Each row is followed by its class number.
[-121   27  305 -701  -62  260 -352 -161  489 -330  -29  224  -37 -150
  635  163  104  206  107  166   99  469 -219 -153  129  -22  195 -428
  177 -152  275 -500   54   84  228   93  228  220  148 -325 -111   11
   -2] : 0
[ -44  205  447  -89   22 -386  152 -246 -348 -150  227  -51 -382 -253
  236 -203  -87   59  172  -65 -199  -83  277  138 -238  483  121  307
  122  -65  262 -429 -192  144  181 -187  221   43 -226  -93  155  119
 -383] : 2
[  39  -13  353 -322  -89  165 -118   -3  315 -213  111  153 -213    8
  318  -99   51   87   93   34  -87   75  -44   81  223  229  192 -408
  270 -208 -121 -463 -137   34   28   14  172   19  -99  -96 -163   79
  -90] : 6
[ -89  103  423 -564   40   95  -39  -37  293 -221  105  225 -171 -156
  487  -22  -93  235  129   42  -15  293 -156   -6   69  149  186 -513
  164 -169  135 -412 -125  137  182  216  210   90  -73 -156 -280   56
 -139] : 4
[ -32  306  209  -34   26 -440  202 -210 -217  -16   90  -31 -552 -201
  131  -77 -145  115  -68 -190  -28   48  110  -42 -295  379  133  378
   79   -8  395 -390  -30 -134  432 -202  261  108 -188 -199  181  -51
 -499] : 3
[-158    9  620 -805   92  170   -1   84  364  -72  119   58  259 -152
  459 -139 -140   69  129  187    0  232 -311  112  241  219   75 -774
  223 -106   46 -356   52  298  133  228  183  -57 -280  -53 -541  -23
 -150] : 3
[-112  108  585 -695  171   28   24  273  563  -33  251   73  273 -185
  148  196 -303  161  181  182  -18  177 -209  275   97  516  117 -206
   77   -7  195 -527  122 -126  -82   81  101 -188 -442   -5 -471  -65
  -90] : 2
[ -52  -34  515 -346   53  286 -169 -135  215 -193  305  111 -118  -77
  225   93  158   94   63   45   -8  195   49   34  173  112  232 -369
  298 -232 -198 -368 -270  380 -132  140  138    5 -244 -164  -60  213
 -105] : 2
[-236  118  484 -444   85  173  -25   65  291  -98  112  146   80  -14
  634 -108 -198  115  129    3   44  273 -371   63  250  213  181 -513
  281 -160  -66 -292  116  314  147  178  305 -110 -234   -4 -301  103
   37] : 4
[ -21  181  344   20 -108 -355  220 -275 -320   21  179 -165 -399 -347
  117 -181  138   -2  -29   27   49 -113  283   69 -217  304  157  212
  370   79  164 -431 -160  238  265 -126  289  113   16 -275  302   41
 -433] : 4
[ -82  175  231   34   43 -271  126   19 -101 -105   49  -22 -459 -411
  243   -8  -79   72   69 -201 -223   62  236  -24 -261  616  161  575
  199  154  366 -550  -57  -24  362 -291  278  152 -144 -202  254   44
 -437] : 4
[ -74   80  496 -402   -3  102 -165   25  391 -155  150  204 -125 -113
  432    0    8  145  178  -35   23  306 -191    5   85  246  256 -310
  186 -159    6 -424    4   24  218  129  306  -73 -120  -48 -179   76
  -25] : 1
[-114   29  521 -502    4  183 -192   35  288 -219  166  157  -87 -103
  429   27  -11  172  106   30   -6  272 -195   25   97  228  225 -425
  220 -148  -17 -473   38  143   54  121   97  -78 -221 -111 -193   55
   -1] : 5
[  54  -95  313 -329 -235   41 -143 -341  395 -171  -60  192 -240   -5
  408   95  212   30   24  313 -171  351    4 -138  264 -111  107 -800
  214 -261   64 -476 -108   73   95   40   21  300   58 -368 -197   90
 -298] : 9
[-105  -37  486 -662   38  311 -148  195  366 -313   65  200  -31 -188
  552  -53 -183  129  133  -15  -21  216 -276   11  158  118  155 -632
  232  -96  -87 -327   31  276  228  132   45  127  -98   16 -370   86
    4] : 5
[-142  106  364 -316 -130  170 -221   60  334 -106 -110  289   -6  -39
  603    7   89  192   59 -115   33  181 -246   -6  311   42  130 -550
  239 -287 -275 -203  -19  244  333  104  294 -159  -57   93  -36  -11
  221] : 1
[-199   -4  -56  297  204 -272   49   -8 -522 -201 -305  151  -69    2
  178  100   27  126 -131 -229 -140 -147  526 -269 -184 -415  103  389
 -547  322  -20 -189 -357 -112    4  511 -579  329  276 -266  225  102
 -262] : 1
[-286   64  666 -487  -58  228 -132  -58  242  -80  121   43  339  -13
  586 -247 -166    0  113  188    1  263 -371  138  317  221  158 -405
  427   15   96 -204  245  346  346   63  395 -324  -90  120 -101  110
   93] : 8
[-146  108  471 -508  127   96   40  -28  336 -182  166   96 -125 -187
  397  160 -185  232   77   81 -148  284 -165  116  150  282  130 -293
  190 -150  104 -595   54  139   38   67   90   39 -291 -129 -320  141
 -120] : 6
[ -91  144  428 -202   60 -370  201 -179 -309   50   86 -144 -205 -402
  335  -29 -163  -42 -165 -114   47  350   -7 -160 -415  311  274  313
  162  310  400 -373   87 -125  541  -71  411  162  -14 -344  275 -163
 -216] : 4
[-173   51  483 -605  104  262 -126  198  361 -202  -26  219   81  -52
  497  -74 -140  196  100 -198 -143  182 -253   97  321  176  136 -515
   93 -157 -376 -370   -1  278    0  183   40 -106 -312  317 -409   48
  245] : 3
[-139   74  483 -508   91   64 -211  -36  249 -270  282  173  -18  -25
  525 -119  -11  111  124    8   48  313 -228    6   65  174  263 -304
  144 -158   78 -370  -95  -61  223  191  122  -34 -194  -83 -164  120
  -48] : 2
[ -44  151  324   34   62 -475  232   29 -172  -21  178  -42 -389 -428
  186  -68   10  -37  171 -109  -77   20  184  183 -318  656  249  650
  290  240  335 -588  -52  -28  325 -265  355   38 -316 -124  232  -47
 -432] : 8
[  47  -95  454 -420   16  306 -140    8  279 -242  363  181 -304 -253
  364  264   -7  212  233  209 -172  226   75   61   13  283  215 -217
  286 -179  -92 -688  -14  316 -251 -102  160   27 -169 -293   14   58
  -19] : 8
[ 135   39  658 -276  -32  221 -194 -228  276 -134   11   95 -170   57
  421 -207  138   63  322  133  -16  185 -153  -52  137   25  244 -640
  156 -129 -148 -530   95  383  -15  102   21  234   70   95  -95   20
   69] : 6
[  72   22  185  -76 -119 -379  -59 -221  -13  -69  -16  -40 -408 -184
  308 -307   60  -57   15   92 -133  217  169 -134 -206  287  105  258
   -6   90  560 -397 -179 -515  593 -122  297  303  225 -474  232  -10
 -619] : 6
[ 144   97  406 -113  -18 -341  -36 -239 -298 -163   10   87 -686 -354
  382 -118  104  -64   49 -298  -62  105  303 -131 -446  395  398  379
   99   45   94 -436 -156   57  527 -277  444  457  -37 -236  373 -124
 -282] : 7
[ -41  186  339 -187   62 -382   99  -97 -137  -57  146  -37 -371 -421
  331    4  -27   56  185   -2  -39  147  200   -1 -355  562  157  480
  189  112  425 -524 -121   -2  431 -168  398  240 -112 -360  318  -64
 -457] : 4
[  10  138  450 -258  -21 -481   81 -216 -252 -114   82   -6 -469 -382
  454  -93   19   35   66   13    8  160  157   -6 -398  450  192  157
  189   28  480 -487  -40   52  466 -226  163  235  -88 -258  238  -79
 -471] : 5
[-146   88  586 -542  -45  256    8 -119  307  -98  117  213 -152 -157
  533  -31   31  267   56   57   28  358 -293   43  139  107  259 -557
  251 -203  150 -261   98  347  140  168  355 -108  -66  -43 -270    7
   35] : 4
[-106  229  421 -204   98 -289  143 -137  -87  -69  179 -196  -26 -353
  346  -95  -38  -25  113  125  -60  -10  132  118 -162  492  126  344
  225  225  320 -560  -43  134  170 -199  170  104 -239 -253  242    7
 -291] : 2
[-119  155  305 -185   30 -308  275   90 -144  -92  306 -195 -144 -375
   66 -403 -273 -140   45  -18 -113 -133  107  197 -190  682  138  427
  257  442  421 -501   67   52  210 -290  239 -126 -295  -70   87  -22
 -340] : 9
[ -66  225  491   34  -25 -383   60 -175 -308  -15  102 -154 -225 -262
  342 -240   31  -67   70 -111  -41  -16  169   -5 -232  355  265  288
  315  178  355 -409   -9   79  473 -145  239   37  -47 -138  345   87
 -364] : 2
[ -30   58  330 -357   57  227 -231   27  300 -260   71  213 -241  -22
  266 -144 -157  112  -14 -159  -33  216 -181 -103   58  160  243 -360
   95 -126 -178 -376   26   25   71   88  278   68 -101  104 -174    0
    4] : 9
[ -38   67  558 -661  115 -286  261 -165  -88  -88  204 -179 -134 -449
  184  -39 -109  -26   38  323 -155   77  199  150 -198  575   54  195
  112  232  362 -653  -74  231   24 -156   -3  157 -231 -134  -89   -9
 -435] : 7
[  25   27  492 -395  -92  163 -186 -191  246 -127  153   96 -170   41
  412 -135  135  148  154  136  -48  194 -103   17  200   79  189 -450
  261 -213  -61 -366  -78   87  131  114  191   33    1 -144 -106   88
  -96] : 6
[ -45  265  403 -396   67 -317   29 -241 -228 -203  247  -67 -295 -262
  170 -331 -158   13  186  -57   10  183  161   17 -287  498  -31  473
  258   32  571 -294 -226  -36  481 -252  284   30 -227 -121  129  -70
 -664] : 8
[ -90   53  660 -814   87  234   62 -127  126   -2  109  -12  277   37
  241  -44 -197  -26  168   37   41  288 -197  165  307 -162 -131 -897
  167 -259 -365 -197   28  786  -25  220  196   -1 -186  318 -487  -47
  237] : 8
[ -63   15  148 -616   34  121  -68 -100  365 -232  -17  304 -309 -175
  402  148 -130  198  -26   71 -184  390 -268 -110  117  141   33 -515
   63 -296   45 -341  -26  141  205    6  147  209 -121 -130 -356   61
  -76] : 4
[ -34  142  366 -157   69 -337  150    3 -121 -118  144  -24 -454 -399
  197  -75 -140   27   25  -85 -144   38  162   36 -296  635  234  454
  115  166  291 -654  -24  -25  322 -239  160  115 -229 -107  156  -36
 -383] : 7
[ -35   33  297  -81  -63 -314  114  -95 -164 -144  114  -64 -202 -319
  343 -158  -40  -60  -17   50 -119   12  134  -25 -195  418  143  250
  148  185  355 -532  -17 -164  375 -269  152  149  -38 -336  264  -36
 -241] : 0
[-148   61  539 -539    1   95 -116   69  414 -106   51  184   65  -43
  464  -76  -57  116   91   51   32  332 -346    3  184  211  260 -485
  155 -140   87 -381  113  -36  334  201  244 -132 -148  -14 -315   -5
  -16] : 7
[ -83  164  439 -688  -83  -28   67 -173  331  -14   14  111  -94 -173
  249  144  -51  164   54  161  -11  258 -159   -2  151   66  209 -463
  326 -280  186 -352   86  103  388  138  464  -31  -84 -407 -279   14
 -184] : 7
[-122   42  394 -455   66  128 -119  102  481 -197  136  197   14  -65
  439  -10  -54  138  173   77  -13  198 -216  -10  210  167   94 -485
  171 -240 -122 -436   -8   37   81  131  192  -12 -193  -41 -196   88
   56] : 0
[-106   71  293 -672   66  108 -157   21  361 -181   86  176  -36  -79
  408   25  -98  141   60  -36  -76  289 -276   29  183  127   33 -401
   47 -201  -56 -318  -11   71  145   73  155  -10 -194   64 -350   37
   61] : 2
[ -18  102  404 -140   18 -284   87 -188 -240 -114  169  -50 -361 -430
  240 -159   20   46   29    6 -173  192  135   -7 -344  481  272  493
  124  167  571 -468  -32  -72  465 -214  198  155  -98 -312  241  -49
 -405] : 6
[ 152   23  415 -160 -148 -349   46 -257 -191  -28   91  -17 -394 -304
  318 -207   11  -88    5  213  -96   98   80  -44 -279  294  296   78
  125  120  242 -461   89  140  289 -276   40  257   38 -247  197  -76
 -310] : 5
[ -23  111  373 -106  -56 -380  105 -201 -218 -128  126  -24 -477 -368
  269 -128   59   12   22   11  -86   10  313  -51 -282  373  176  244
  244  112  432 -543 -177  -43  378 -176  243  208  -45 -384  330   20
 -505] : 0
[ -16  221  200  -62  -18 -464  146  -89 -161   45  -12 -130 -405 -197
  281 -157  -63  -58   60  -69   -3 -131  236   51 -158  363   -2  201
  168   84  108 -469  -93  114  333 -180  176  205  -74  -90  329  -38
 -354] : 3
[ -59  201  433 -205   71 -264  172  -70  -89 -140   91   -9 -403 -403
  327  -73 -152  -58  117    2 -125   12  157   50 -313  559  263  366
  387  226  278 -683  223  262  100 -391  233  119 -262  -72  197  -83
 -321] : 8
[-178   74  445 -880 -108  206 -184   52  658    7  -99   62  414 -107
  656   95  115  440  343  109  134  349 -286  -42  357   30  205 -738
  240  -19   75 -386   24  114  463  248  394   24  110 -364 -422  -48
 -267] : 3
[  10  111  429 -324 -215  259 -260  -90  257 -205  -75  235 -133   36
  548 -176  145  160  188  -64  -37  127 -126   21  306  -24  153 -614
  269 -322 -155 -220 -147  316  228   54  233  -22    3   18   39    0
  225] : 6
[ 116   92  166  -86    4 -259  103    7 -168  -49   73    7 -655 -779
  188  122 -217   -2  -63   56 -268  -10   55  -33 -340  443  265  456
  207  364   99 -716  223  549  293 -535 -120  402  -98 -113  198  104
 -269] : 1
[  48  155  383  -95  -93 -356  -20 -248 -224  -68   54 -105 -400 -247
  338 -181  161  -34  139  -95   66   16  309  -48 -279  406  205  238
  286   86  276 -400 -117  130  401 -229  326  225    2 -278  456 -114
 -369] : 9
[-159  109  390 -455   66  142  -87  -88  270 -171  178  204 -190 -188
  371  119 -119  244  -33   27   65  364 -274  -76    3   64  252 -294
  165 -203   69 -391   58   50  225  168  457   38  -99 -181  -87   35
   14] : 0
[-130   72  345 -406   46   51  -95   58  430 -211  119  220 -148  -95
  399   16 -128  154  128    7  -27  233 -191   19  175  171   71 -397
  125 -167   30 -485  -34   15  145  123  152   15 -184  -28 -213  102
  -15] : 0
[  71  128  622 -125   17 -381  273 -186 -161  -46   59 -129 -308 -324
  324 -341   58 -204  197   90  -95 -174  187   81 -191  400  199    9
  354  271   55 -600   65  356  203 -203   84  252 -116    7  270  -10
 -174] : 6
[ -39   46  398 -443  -63  116 -255  -23  266 -261  169  188  -93  -90
  367  -79  100  129   85   31   -2  197  -56   -3   98   85  287 -340
  180 -198  -80 -480  -17   62   -2  137  128  -35  -72 -117 -142    8
   13] : 9
[-212  114  550 -564   70  126 -128   47  393 -227   84  172    9 -239
  596   15  -96  129  166   23   38  318 -267   18  123  147  150 -462
  203 -108  -54 -462   62  235  238  188  204   21 -126    2 -201  145
   95] : 1
[   3  -39  577 -310  -68  212  -89  -33  282 -125  178  182 -368  -21
  393  -31   38  152  -58   35   50  293 -184  -97   18  263  509 -239
  310  -71   21 -555  180  -83  125   51  179  -50  -46 -191   32 -125
  -49] : 6
[  11  146  435 -159   18 -357   88 -152 -211  -70  129  -81 -483 -339
  270  -28  -16  -15  161 -109 -103   41  253   25 -292  562  179  415
  240  117  324 -575  -77   99  331 -241  272  157 -182 -240  340  -84
 -354] : 2
[ -25  101  421  -61   21 -275  218 -162 -316 -110  205 -169 -216 -326
  191 -255   -9  -81  -54  104 -191   50   95   25 -224  499  217  388
  273  185  409 -591   59  -15  285 -288  -25   54 -172 -178  217  -18
 -349] : 6
[ -78  242  466 -274   97 -429    3   18 -173  -87   97 -175  -98 -202
  255 -318  166  -78   93  -70  171  -41  309  -29 -271  507  185  297
  193  141  292 -489 -325  -22  459   30   24  115 -111    0  294  -68
 -563] : 7
[ -32  123  273 -252   -2 -367   20  -49 -189 -152   93   34 -429 -421
  368  -52  -46   36   -3 -198  -50   72  146   48 -205  395  190  340
  111   82  152 -534  -31  177  385 -254  156  203 -163 -194  188  -20
 -216] : 9
[ -28   43  301 -185   50 -280  100 -109 -128  -91   71   -1 -387 -405
  238  101  -86   39   49  -65  -51  103  189   -3 -262  399  167  352
  180  110  353 -500   45   50  389 -214  173  267  -92 -358  137  -48
 -462] : 3
[  25  210  370  -15   29 -398   94 -140 -217  -44  129  -34 -475 -348
  263 -111   62   25  101 -192   51   19  195  -15 -330  480  306  477
  264  101  245 -521  -65   50  477 -240  364  184 -159 -255  407  -49
 -413] : 3
[ -84   73  676 -248   90  128 -122   30  327 -187  114   82  -14 -105
  523  -94 -133   40  405  -31 -119  129 -213  180  231  303  223 -238
  207  -42 -150 -726  199  353   72  191  231  -11  -62  253 -199  122
  182] : 2
[   8  273  300 -262  -42 -461  191 -445 -202 -100  160    9 -659 -440
  143  171    1  224  -13  -55 -141  139  240   -3 -325  329   93  264
  212  -52  673 -455  -69   45  423 -358  186  155 -170 -429  115   73
 -595] : 2
[ 465 -502  109 -612 -109 -278 -455 -373  159 -373  269  403 -628  -85
  223   20    2  -86  315  322  -96  287  607 -152 -157  126  -30 -660
 -252 -245  310 -432 -564  102   33 -232 -546  651  224 -899 -125  266
 -635] : 4
[  35  145  478   21  -91 -278   84 -220 -267  -34  151  -73 -396 -291
   54 -354  190  -24  104  -38  -88  -35  317   21 -266  442  314  335
  336   47  325 -421 -180  122  363 -188  310   38 -110 -249  260  -38
 -584] : 8
[ 192   41  385 -164 -214 -372   95 -558 -355    1   16  -51 -578 -300
  336 -147  198  -96  -39   69  -10   76  202  -94 -227  130  185  -72
  279   27  326 -312  -32  395  362 -358  219  267  143 -314  300  -54
 -363] : 2
[-230  289  298 -106  121 -469   12  -11 -196 -140  112  -40 -160 -387
  407 -259   24   76  125 -159  -12  145   93  -14 -356  550  449  708
   69  245  460 -550  -52  -86  637   -5  162   -4 -141 -169  390    5
 -214] : 7
[-141   36  606 -272  -58  151  -21   29  224  -21  124   85  188 -153
  369  -17  -35   70   82  126 -170  251 -319   65  234  111  183 -440
  112 -126 -182 -449  176  224  101  216  235 -223 -125   90 -266   57
  237] : 1
[  27   65  299 -260   66 -357   79 -184 -247 -139   27  104 -435 -399
  287  -18 -159   53  -37   54  -39  137   39  -25 -325  124  155  197
  -65   43  113 -348   16  188  363 -124  -94  434  -19 -126  117  -20
 -237] : 5
[-119   88  292 -386  -83  -68 -296  -38  250 -108    3  188  -74  -43
  533  -75  -44   67   -1 -163  134  313 -219   18  147  -20   96 -494
  111 -300 -115 -117 -106   93  509  246  489  -17   57   44 -113   79
   56] : 5
[-155  113  486 -646   90  102 -134  -39  275 -245  182  177  -35 -145
  477   27  -36  104  113   80  -29  299 -200    7  145  106  184 -364
  222 -183  -65 -463   16  260  168  139   87   -8 -228   -2 -212  160
   36] : 7
[ -36    8  456 -562 -103  207 -170 -103  325 -165  -22  285 -261 -119
  531    0   76  155   43    6  -48  272 -257  -39  173   61  265 -634
  201 -245 -109 -292   95  334  237   29  198   21  -82  -21 -191    8
  192] : 7
[  35  136  342  -36  -81 -408   71 -175 -244  -75   25  -32 -445 -284
  285 -208   65  -47   59  -31  -76  -45  213   55 -196  394   64  149
  207   -8  123 -423 -161  186  379 -234  104  182 -113  -87  345  -34
 -289] : 5
[   0   85  492 -303   32 -298   74 -205   23 -180 -266   27 -526 -514
  641  -18   46   -6   68   33 -171  155  201 -254 -252  348  129 -138
  148  103  285 -583 -169  243  393   32  178  433   92 -321  264    4
 -323] : 1
[-157   84  266 -514   46  145  -82    7  317 -229  -16  172  -17 -101
  381  -46  -89  128 -160   40   13  162 -321   -4  186  111  101 -453
  148 -239 -170 -283  -19  145  183  158  132  -29 -130   69 -251    2
  120] : 8
[-118  213  647 -713  117   74   12 -230  155 -123  174   82  -32 -119
  630    9   18  336   43  182  166  380 -199   49   36   52  222 -579
  122 -253  282 -335 -182  301  156  388  156   51 -124 -166 -186  -99
 -118] : 6
[  45  124  553  -23 -126 -375   93 -250 -328  -44   43  -67 -386 -262
  368 -238  160  -36  196 -107   -5    7  236    9 -279  388  313   41
  372   76  298 -442  -10  251  469 -236  237  152  -61 -263  304  -58
 -383] : 5
[-128  103  503 -506   15  288   -5  -31  290 -195   88  181 -124 -152
  556  -27 -105  202   96   67  -53  128 -308  -16  168   28  182 -685
  301 -155 -121 -351  191  441   92   -4  213   75 -140   24 -188  116
  188] : 0
[-228   67 -175 -227  283 -215 -140  390  537 -269   66  225  -76 -160
  157  432 -612  123 -208 -302  -44  310 -302  295  127  449 -119  402
 -468  -70   61 -635   19 -528  208  187  199   68  -57  310 -519  350
  119] : 4
[  -7  158  436 -225    5 -372  111 -132 -310  -13  117    7 -448 -350
  430 -208 -136  -79   59    3  -42  -30   58   32 -233  253   81    2
  293   86  -13 -418  110  449  345 -326  144  180 -184  -23  266  -10
 -200] : 8
[ -50  124  390  -95   10 -329   72  -82  -96 -124   84  -43 -339 -396
  377  -56   22  -19   91 -100  -95   47  112   20 -196  470  260  358
  192  125  223 -603  -28   81  384 -205  151  182 -157 -256  259   28
 -226] : 2
[  16  -54  322 -568   78  -80  -28   76  496 -208  158  189  -29 -138
  342    7 -109   30  165  270  -53  240  -87  124  141  261   87 -423
    0 -212  -38 -620  -87   95  121    7  -77  227 -116 -112 -214  152
 -101] : 5
